Here is a tiny trained network, its code and every weight. The questions are about switching its units off for an input and a target symbol, where a switched-off unit gives its printed mean instead of its output.

import numpy as np


def w(rows, s, z=0):
    codes = np.array(rows[::2]) - 128.0
    scale = np.full(codes.shape[1], s)
    scale[-1] = z or s
    return codes * scale


def norm(h):
    return h / np.sqrt((h * h).mean(-1, keepdims=True) + 1e-5)


def f(y):
    return np.maximum(y, 0)


def softmax(a):
    e = np.exp(a - a.max(-1, keepdims=True))
    return e / e.sum(-1, keepdims=True)


def log_softmax(a):
    a = a - a.max(-1, keepdims=True)
    return a - np.log(np.exp(a).sum(-1, keepdims=True))


def net(x, mask):
    ids = ['βγεηθλστφψω'.index(c) for c in x.split()]
    T = len(ids)
    res = E[ids] + P[:T]
    u = 0
    for l in range(3):
        r = norm(res)
        for j in range(2):
            rows = slice(2 * j, 2 * j + 2)
            q, k, v = (r @ M[l][rows].T for M in (Q, K, V))
            z = softmax(np.where(np.tri(T) > 0, q @ k.T / 2**0.5, -1e9)) @ v
            o = O[l][rows]
            res = res + np.where(mask[u + j], z, o[:, -1]) @ o[:, :-1]
        u += 2
        y = f(norm(res) @ A[l][:, :-1].T + A[l][:, -1])
        res = res + np.where(mask[u : u + 4], y, B[l][:, -1]) @ B[l][:, :-1]
        u += 4
    return log_softmax(norm(res)[-1] @ U[:, :-1].T + U[:, -1])


Q, K, V, O, A, B = {}, {}, {}, {}, {}, {}
E = w([
[67,152,181,151,176,96,84,89,107,185,96,131],'β',
[89,142,85,183,102,136,129,82,62,129,130,156],'γ',
[108,78,150,44,155,102,112,91,138,125,91,103],'ε',
[110,159,132,218,150,177,82,66,130,110,40,186],'η',
[119,121,183,181,116,154,170,178,94,107,110,41],'θ',
[219,124,133,97,125,114,149,252,161,103,116,92],'λ',
[64,136,105,177,54,117,200,53,116,90,146,151],'σ',
[42,69,151,192,199,201,115,31,75,48,171,72],'τ',
[201,149,134,175,120,86,161,80,111,170,77,171],'φ',
[125,75,100,156,73,110,150,69,107,139,161,125],'ψ',
[91,119,133,140,76,116,143,108,85,149,47,133],'ω',
],0.012)
P = w([
[147,159,151,103,92,143,112,136,117,110,112,140],'0',
[147,87,85,99,113,168,113,137,108,187,122,149],'1',
[138,133,61,113,111,145,142,79,224,150,88,57],'2',
[115,51,151,169,104,47,151,118,119,96,140,160],'3',
[111,112,97,112,205,167,250,108,126,191,191,181],'4',
[114,138,72,105,151,149,136,105,205,156,74,57],'5',
[113,72,183,164,136,58,139,147,114,97,135,146],'6',
],0.015)
Q[0] = w([
[128,129,127,185,116,92,91,76,137,106,133,89],'L0H0',
[158,110,137,146,80,134,118,108,120,124,88,145],'L0H0',
[114,198,52,32,196,201,143,141,180,166,177,128],'L0H1',
[152,203,19,78,77,171,50,107,159,184,100,2],'L0H1',
],0.0084)
K[0] = w([
[114,114,103,134,202,81,123,116,197,103,150,93],'L0H0',
[154,161,85,104,142,97,160,195,136,70,123,193],'L0H0',
[180,137,75,113,3,217,124,93,42,165,86,233],'L0H1',
[171,206,93,162,10,89,163,30,133,77,113,157],'L0H1',
],0.0074)
V[0] = w([
[94,144,127,98,187,112,91,100,55,72,101,123],'L0H0',
[133,236,169,172,133,97,88,134,115,90,209,151],'L0H0',
[59,88,207,66,144,104,74,6,149,205,137,151],'L0H1',
[171,72,128,2,182,116,157,94,173,32,88,157],'L0H1',
],0.0058)
O[0] = w([
[159,164,68,142,79,103,112,140,2,143,188,107,77],'L0H0',
[96,83,192,144,110,132,97,14,11,190,135,144,1],'L0H0',
[159,183,123,245,78,125,92,97,125,156,176,77,155],'L0H1',
[114,127,208,48,107,130,90,42,157,101,122,42,77],'L0H1',
],0.0083,0.0042)
A[0] = w([
[162,151,234,82,110,46,73,83,108,12,136,66,2],'L0N0',
[199,70,170,157,75,114,137,127,156,35,152,181,183],'L0N1',
[130,157,118,151,183,128,136,113,158,95,132,254,21],'L0N2',
[160,179,173,222,58,85,100,114,161,130,223,129,27],'L0N3',
],0.006,0.0018)
B[0] = w([
[182,11,34,28,135,66,135,111,156,8,87,88,174],'L0N0',
[53,23,94,197,129,52,86,183,62,114,132,153,254],'L0N1',
[109,138,126,127,119,85,188,126,82,102,197,116,209],'L0N2',
[81,54,225,98,155,162,122,84,254,178,137,105,218],'L0N3',
],0.0079,0.0041)
Q[1] = w([
[102,127,170,196,134,107,117,149,79,163,171,178],'L1H0',
[110,225,78,78,183,175,137,114,170,159,123,61],'L1H0',
[175,169,125,75,230,254,206,108,159,181,201,164],'L1H1',
[146,150,45,123,160,156,142,126,207,110,45,32],'L1H1',
],0.0075)
K[1] = w([
[121,91,126,170,229,97,109,101,88,158,143,116],'L1H0',
[120,185,154,84,3,129,115,118,168,243,106,180],'L1H0',
[133,92,17,72,47,200,106,63,125,203,152,210],'L1H1',
[144,204,192,54,39,72,35,89,167,107,130,229],'L1H1',
],0.0068)
V[1] = w([
[135,69,128,117,153,137,158,82,175,200,77,140],'L1H0',
[99,101,117,132,208,186,118,81,110,146,137,97],'L1H0',
[109,160,126,157,103,100,141,53,110,80,181,255],'L1H1',
[132,155,133,113,139,135,19,115,132,130,223,137],'L1H1',
],0.0069)
O[1] = w([
[121,140,55,79,187,97,124,112,108,103,219,52,213],'L1H0',
[158,9,96,129,233,92,144,120,80,91,140,135,104],'L1H0',
[140,87,122,1,131,144,158,80,162,94,104,70,173],'L1H1',
[106,169,153,39,106,230,64,175,124,97,145,187,2],'L1H1',
],0.0074,0.0062)
A[1] = w([
[156,82,156,204,108,152,83,106,135,157,191,116,252],'L1N0',
[196,168,184,132,2,191,32,146,76,9,49,197,93],'L1N1',
[59,132,199,129,115,143,157,61,137,136,186,144,148],'L1N2',
[165,196,136,15,116,195,63,88,155,75,194,100,89],'L1N3',
],0.0073,0.002)
B[1] = w([
[116,139,111,149,96,115,153,157,186,175,86,96,254],'L1N0',
[137,252,70,88,160,128,87,102,158,88,103,115,155],'L1N1',
[86,74,195,134,116,123,108,142,138,172,134,159,197],'L1N2',
[118,147,180,166,137,122,241,122,123,169,27,172,177],'L1N3',
],0.012,0.0036)
Q[2] = w([
[157,101,235,156,134,159,163,150,71,133,227,212],'L2H0',
[110,254,137,127,204,148,214,93,205,98,223,144],'L2H0',
[121,242,120,83,133,183,178,118,144,119,211,135],'L2H1',
[97,176,65,100,134,106,104,106,146,108,69,69],'L2H1',
],0.0092)
K[2] = w([
[123,155,2,149,178,134,97,130,142,159,141,148],'L2H0',
[191,81,96,85,91,230,115,131,100,238,69,141],'L2H0',
[126,136,73,78,87,221,144,88,108,167,96,148],'L2H1',
[135,149,203,122,90,134,113,74,90,54,73,152],'L2H1',
],0.0097)
V[2] = w([
[143,135,132,255,232,191,102,19,76,135,93,119],'L2H0',
[49,169,95,87,93,210,92,97,139,61,111,145],'L2H0',
[154,216,240,96,184,182,54,136,22,69,96,190],'L2H1',
[104,74,99,134,122,170,89,196,44,154,181,179],'L2H1',
],0.0071)
O[2] = w([
[215,30,117,150,135,219,57,132,164,109,18,152,116],'L2H0',
[141,153,116,181,223,120,203,7,109,46,69,90,69],'L2H0',
[123,39,133,174,79,104,245,171,177,188,196,149,4],'L2H1',
[82,212,1,123,102,188,245,122,207,131,76,87,74],'L2H1',
],0.0078,0.014)
A[2] = w([
[104,74,167,107,110,81,45,156,54,101,198,160,90],'L2N0',
[137,152,127,59,158,172,116,102,96,149,177,104,132],'L2N1',
[137,98,164,222,40,111,169,167,2,90,103,189,4],'L2N2',
[157,125,161,88,166,96,147,112,55,28,138,159,133],'L2N3',
],0.0098,0.0042)
B[2] = w([
[210,170,99,128,130,250,235,111,110,152,156,153,254],'L2N0',
[179,87,210,141,49,119,78,96,104,87,117,143,179],'L2N1',
[140,211,80,200,205,73,117,133,35,189,125,32,171],'L2N2',
[89,68,80,121,85,122,84,175,226,168,169,135,195],'L2N3',
],0.011,0.0098)
U = w([
[84,178,34,138,123,230,93,135,253,241,137,47,1],'β',
[99,180,69,93,165,169,209,37,153,113,77,84,112],'γ',
[92,132,244,234,49,101,96,151,191,182,143,139,126],'ε',
[148,2,110,213,181,157,121,112,133,107,105,134,105],'η',
[50,72,86,98,108,117,153,232,167,127,123,221,184],'θ',
[38,96,224,117,115,113,231,99,93,137,123,145,216],'λ',
[122,50,161,100,75,44,67,104,112,111,145,65,114],'σ',
[113,165,169,128,185,189,129,137,165,109,23,214,165],'τ',
[206,151,154,153,90,213,149,113,128,158,182,124,125],'φ',
[105,251,135,130,60,133,54,134,126,53,102,145,137],'ψ',
[99,160,108,205,165,65,162,142,73,140,176,54,155],'ω',
],0.0062,0.0055)

Each question gives the input, a string of symbols that net reads in full, and the target symbol t.
The units are the heads (2 rows each of Q, K, V and O) and the neurons (one row each of A and B). Each row of codes is followed by its name. A weight is (code - 128) times the scale printed after its matrix; where a second scale follows, it is the last column's (O, A, B and U).
mask holds one flag per unit, layer by layer, with each layer's heads first. A switched-off unit (its flag False) gives its mean, the last column of its rows in O or B, instead of its output. The means were averaged over made-up inputs and are rounded, as every weight is.
A unit's drop is (log p(t) with every unit on - log p(t) with that unit switched off) / (log p(t) with every unit on - log p(t) with every unit switched off).
The circuit of an input: a set's keep is (log p(t) with only the set's units on - log p(t) with every unit switched off) / (log p(t) with every unit on - log p(t) with every unit switched off). Starting from the 12 units with the biggest drops (on a tie, the unit counted first), units are removed one at a time, each time the one whose removal leaves the highest keep (on an exact tie, the one counted first), for as long as the keep stays at least 0.8.
units of the circuit, in order: the units of the circuit, biggest drop first
unit that matters most: the unit with the biggest drop
k most important neurons: the k neurons with the biggest drops, biggest first
which heads matter: for each layer, one digit per head in row order, 1 if its drop is at least 0.15 and else 0, layers parted by /
input ω σ φ φ ψ ω, target ε: unit that matters most => L1H0
input θ ψ λ φ, target θ: which heads matter => 11 / 00 / 00
input φ β ω ω φ ψ, target σ: which heads matter => 10 / 01 / 01
input σ θ φ, target γ: units of the circuit, in order => (L1H1; L2H0)
input τ λ ψ θ φ, target λ: units of the circuit, in order => (L2H0; L0H1)
input λ ψ φ τ φ, target ψ: which heads matter => 01 / 01 / 01
input β σ ε φ, target σ: units of the circuit, in order => (L0H1; L0N0)
input τ η τ ω, target η: which heads matter => 01 / 10 / 01
input ψ λ θ σ ω, target λ: 3 most important neurons => (L2N1; L1N2; L0N0)
input θ φ θ ω, target ω: which heads matter => 00 / 01 / 00
input ω σ θ ψ λ, target σ: 2 most important neurons => (L2N0; L2N1)
input ω ω φ φ γ, target ω: which heads matter => 10 / 11 / 00
input ω β η φ τ φ ψ, target η: 4 most important neurons => (L0N3; L2N0; L0N1; L2N3)
input ε β β φ φ ω, target φ: units of the circuit, in order => (L2H1; L2N0; L0H1)
input φ ε η β θ ε, target σ: unit that matters most => L1H1
input η β θ ψ, target ω: units of the circuit, in order => (L2N2; L1H1)
input ψ ψ β σ ω, target ψ: which heads matter => 00 / 00 / 01
input λ ω ε, target ω: units of the circuit, in order => (L0H1; L2H0)
input ψ σ τ φ θ, target σ: units of the circuit, in order => (L2N1; L2N0; L1H1)
input φ ω λ θ θ γ, target σ: unit that matters most => L1H1
input ω θ φ θ γ φ, target ε: which heads matter => 00 / 10 / 01
input φ θ φ φ η, target θ: which heads matter => 01 / 00 / 00
input θ γ β φ θ η φ, target ω: units of the circuit, in order => (L2N2; L0N2)
input θ τ τ φ, target η: 3 most important neurons => (L0N3; L0N1; L2N0)
input η ω γ ψ λ, target ω: units of the circuit, in order => (L1H1; L2H0)
input ω φ φ β φ τ, target ε: units of the circuit, in order => (L1H0; L2H1; L1N1)
input ω ψ ψ θ φ, target ψ: which heads matter => 00 / 00 / 01
input ψ ψ ψ λ, target θ: unit that matters most => L0H1
input ω β θ, target ε: units of the circuit, in order => (L1H0; L2H1; L1N1)
input φ σ ω, target σ: 2 most important neurons => (L2N0; L0N1)
